[[122 131 139 119 105 139 109 142 133]
 [138 141 137 139 122 139 113 140 122]
 [126 136 132 131 106 135 111 140 121]
 [112 106 108 127 128 110 140 107 119]
 [127 117 116 141 140 117 134 113 111]]
->
[[112 106 108 127 128 110 140 107 119]
 [127 117 116 141 140 117 134 113 111]
 [122 131 139 119 105 139 109 142 133]
 [126 136 132 131 106 135 111 140 121]
 [138 141 137 139 122 139 113 140 122]]

[[148 144 117 105 111 150 148 142 105 118 139 110]
 [141 140 121 111 111 147 142 141 111 120 141 117]]
->
[[141 140 121 111 111 147 142 141 111 120 141 117]
 [148 144 117 105 111 150 148 142 105 118 139 110]]

[[149 132 148 140 114 107 101 125 148]
 [102 106 152 150 153 102 113 144 103]
 [119 154 121 150 110 124 136 103 118]
 [132 128 131 124 126 127 128 129 120]]
->
[[102 106 152 150 153 102 113 144 103]
 [132 128 131 124 126 127 128 129 120]
 [149 132 148 140 114 107 101 125 148]
 [119 154 121 150 110 124 136 103 118]]

[[130 117 133 115 144 110]
 [130 136 127 124 105 135]
 [130 125 133 147 121 131]]
->
[[130 117 133 115 144 110]
 [130 125 133 147 121 131]
 [130 136 127 124 105 135]]

[[133 104 118 119 123]
 [136 153 136 141 132]
 [ 98 148 140 123 126]]
->
[[133 104 118 119 123]
 [ 98 148 140 123 126]
 [136 153 136 141 132]]

[[145 121 127 108 137 120 136]
 [113 126 118 144 111 139 117]
 [131 111 112 131 110 128 121]
 [117 133 139 150 113 141 129]
 [137 138 146 112 145 114 133]]
->
[[131 111 112 131 110 128 121]
 [145 121 127 108 137 120 136]
 [113 126 118 144 111 139 117]
 [117 133 139 150 113 141 129]
 [137 138 146 112 145 114 133]]

[[138 135 137 127 140 111 157]
 [136 126 142 124 130 131 128]
 [120 119 132 124 128 108 129]]
->
[[120 119 132 124 128 108 129]
 [136 126 142 124 130 131 128]
 [138 135 137 127 140 111 157]]
---
[[143 113 120 137 107 110 119 117 114 125 129 144 124 114 143 130]
 [141 116 136 113 119 146 116 120 114 125 140 121 129 133 135 114]
 [116 134 148 114 138 140 132 135 138 134 146 109 139 143 116 132]]
->
[[116 134 148 114 138 140 132 135 138 134 146 109 139 143 116 132]
 [141 116 136 113 119 146 116 120 114 125 140 121 129 133 135 114]
 [143 113 120 137 107 110 119 117 114 125 129 144 124 114 143 130]]

[[124 112 121 135 125 127 131 131 119 127 124 126 127 132 124 126]
 [119 111 121 141 116 129 148 131 123 132 131 129 136 121 124 125]
 [134 144 133 121 128 127 122 122 136 130 131 131 129 125 129 131]
 [126 124 122 137 108 126 143 120 128 138 135 135 139 117 119 129]
 [131 138 136 119 143 131 119 132 133 122 126 125 122 133 137 127]
 [133 136 135 117 149 130 108 134 129 118 121 122 116 141 137 128]]
->
[[134 144 133 121 128 127 122 122 136 130 131 131 129 125 129 131]
 [131 138 136 119 143 131 119 132 133 122 126 125 122 133 137 127]
 [133 136 135 117 149 130 108 134 129 118 121 122 116 141 137 128]
 [126 124 122 137 108 126 143 120 128 138 135 135 139 117 119 129]
 [124 112 121 135 125 127 131 131 119 127 124 126 127 132 124 126]
 [119 111 121 141 116 129 148 131 123 132 131 129 136 121 124 125]]

[[123 145 131 110 142 125 132 139 137 128 130 152]
 [145 110 141 114 139 149 115 151 104 147 121 127]
 [132 108 125 124 146 120 136 125 128 116 150 132]
 [144 132 127 145 151 113 109 127 120 133 135 105]
 [141 129 115 120 125 131 132 130 107 128 138 138]]
->
[[123 145 131 110 142 125 132 139 137 128 130 152]
 [144 132 127 145 151 113 109 127 120 133 135 105]
 [141 129 115 120 125 131 132 130 107 128 138 138]
 [145 110 141 114 139 149 115 151 104 147 121 127]
 [132 108 125 124 146 120 136 125 128 116 150 132]]

[[133 125 136 102 107 120 142]
 [136 121 127 109 116 118 141]
 [128 138 136 150 143 141 129]
 [123 136 142 118 117 133 126]]
->
[[128 138 136 150 143 141 129]
 [123 136 142 118 117 133 126]
 [133 125 136 102 107 120 142]
 [136 121 127 109 116 118 141]]

[[150 132 156 128 127 114]
 [130 135 120 128 137 105]
 [141 146 115 148 128 130]]
->
[[141 146 115 148 128 130]
 [130 135 120 128 137 105]
 [150 132 156 128 127 114]]

[[114 127 136]
 [128 135 132]
 [119 121 117]
 [137 139 140]
 [144 134 128]
 [116 129 137]
 [135 130 133]
 [121 126 128]
 [118 131 138]
 [106 122 125]]
->
[[137 139 140]
 [128 135 132]
 [144 134 128]
 [118 131 138]
 [135 130 133]
 [116 129 137]
 [114 127 136]
 [121 126 128]
 [106 122 125]
 [119 121 117]]
---
[[148 142 101 145 126]
 [153 148 148 117 127]
 [130 137 145 140 124]]
->
[[148 148]
 [137 145]]

[[111 113 113]
 [119 112 115]
 [118 100 110]]
->
[[112 115]
 [100 110]]

[[137 136 119]
 [145 147 127]
 [148 157 133]
 [126 132 146]
 [131 124 111]]
->
[[147 127]
 [157 133]]

[[114 143 124 135]
 [118 128 111 143]
 [132 128 150 117]
 [130 119 141 117]]
->
[[128 111]
 [128 150]]

[[117 106 153 132]
 [126 134 102 110]
 [153 120 139 106]]
->
[[134 102]
 [120 139]]

[[122 130 139]
 [129 129 128]
 [132 131 139]
 [151 125 122]]
->
[[129 128]
 [131 139]]
---
[[127 135 128 120 124 117 144 116 130 126 120 129]
 [131 132 128 120 125 118 141 120 131 127 122 126]
 [146 113 119 115 120 125 109 138 130 117 128 101]
 [119 146 122 113 126 116 151 106 127 129 115 130]]
->
[[135 128 120 124 117 144 116 130 126 120 129 127]
 [132 128 120 125 118 141 120 131 127 122 126 131]
 [113 119 115 120 125 109 138 130 117 128 101 146]
 [146 122 113 126 116 151 106 127 129 115 130 119]]

[[118 138 136 104 122 150]
 [148 131 110 153 137 113]]
->
[[138 136 104 122 150 118]
 [131 110 153 137 113 148]]

[[123 125 122 142 137 139 135 143 130]
 [125 120 130 125 126 100 128 144 157]
 [123 131 127 125 147 123 130 127 126]
 [131 105 137 122 138 122 133 117 138]]
->
[[125 122 142 137 139 135 143 130 123]
 [120 130 125 126 100 128 144 157 125]
 [131 127 125 147 123 130 127 126 123]
 [105 137 122 138 122 133 117 138 131]]

[[136 131]
 [124 139]
 [122 138]
 [133 151]
 [127 132]]
->
[[131 136]
 [139 124]
 [138 122]
 [151 133]
 [132 127]]

[[122 127 138 144 137 116]
 [109 131 135 136 105 124]
 [133 116 128 141 116 123]]
->
[[127 138 144 137 116 122]
 [131 135 136 105 124 109]
 [116 128 141 116 123 133]]

[[130 135 141 116 137 137 128 128 114 116 149 117 133]
 [115 115 124 143 146 115 129 130 126 132 119 142 133]
 [123 109 124 128 133 142 129 127 131 132 138 129 140]
 [154 133 123 132 114 114 112 124 127 124 131 126 144]
 [115 132 120 135 129 123 130 109 132 121 112 117 116]
 [137 149 117 134 118 130 107 128 133 111 134 119 128]
 [133 120 148 143 153 136 138 142 116 124 126 127 115]]
->
[[135 141 116 137 137 128 128 114 116 149 117 133 130]
 [115 124 143 146 115 129 130 126 132 119 142 133 115]
 [109 124 128 133 142 129 127 131 132 138 129 140 123]
 [133 123 132 114 114 112 124 127 124 131 126 144 154]
 [132 120 135 129 123 130 109 132 121 112 117 116 115]
 [149 117 134 118 130 107 128 133 111 134 119 128 137]
 [120 148 143 153 136 138 142 116 124 126 127 115 133]]

[[134 152 128 129 131 113 132 107 115 124 114 120 124 124]
 [135 127 127 132 125 135 130 109 123 119 122 124 142 120]
 [135 120 147 115 122 145 129 140 114 148 105 130 142 131]]
->
[[152 128 129 131 113 132 107 115 124 114 120 124 124 134]
 [127 127 132 125 135 130 109 123 119 122 124 142 120 135]
 [120 147 115 122 145 129 140 114 148 105 130 142 131 135]]

[[138 124]
 [103 127]
 [120 140]]
->
[[124 138]
 [127 103]
 [140 120]]

[[144 122 117 138 109]
 [117 137 106 139 137]]
->
[[122 117 138 109 144]
 [137 106 139 137 117]]
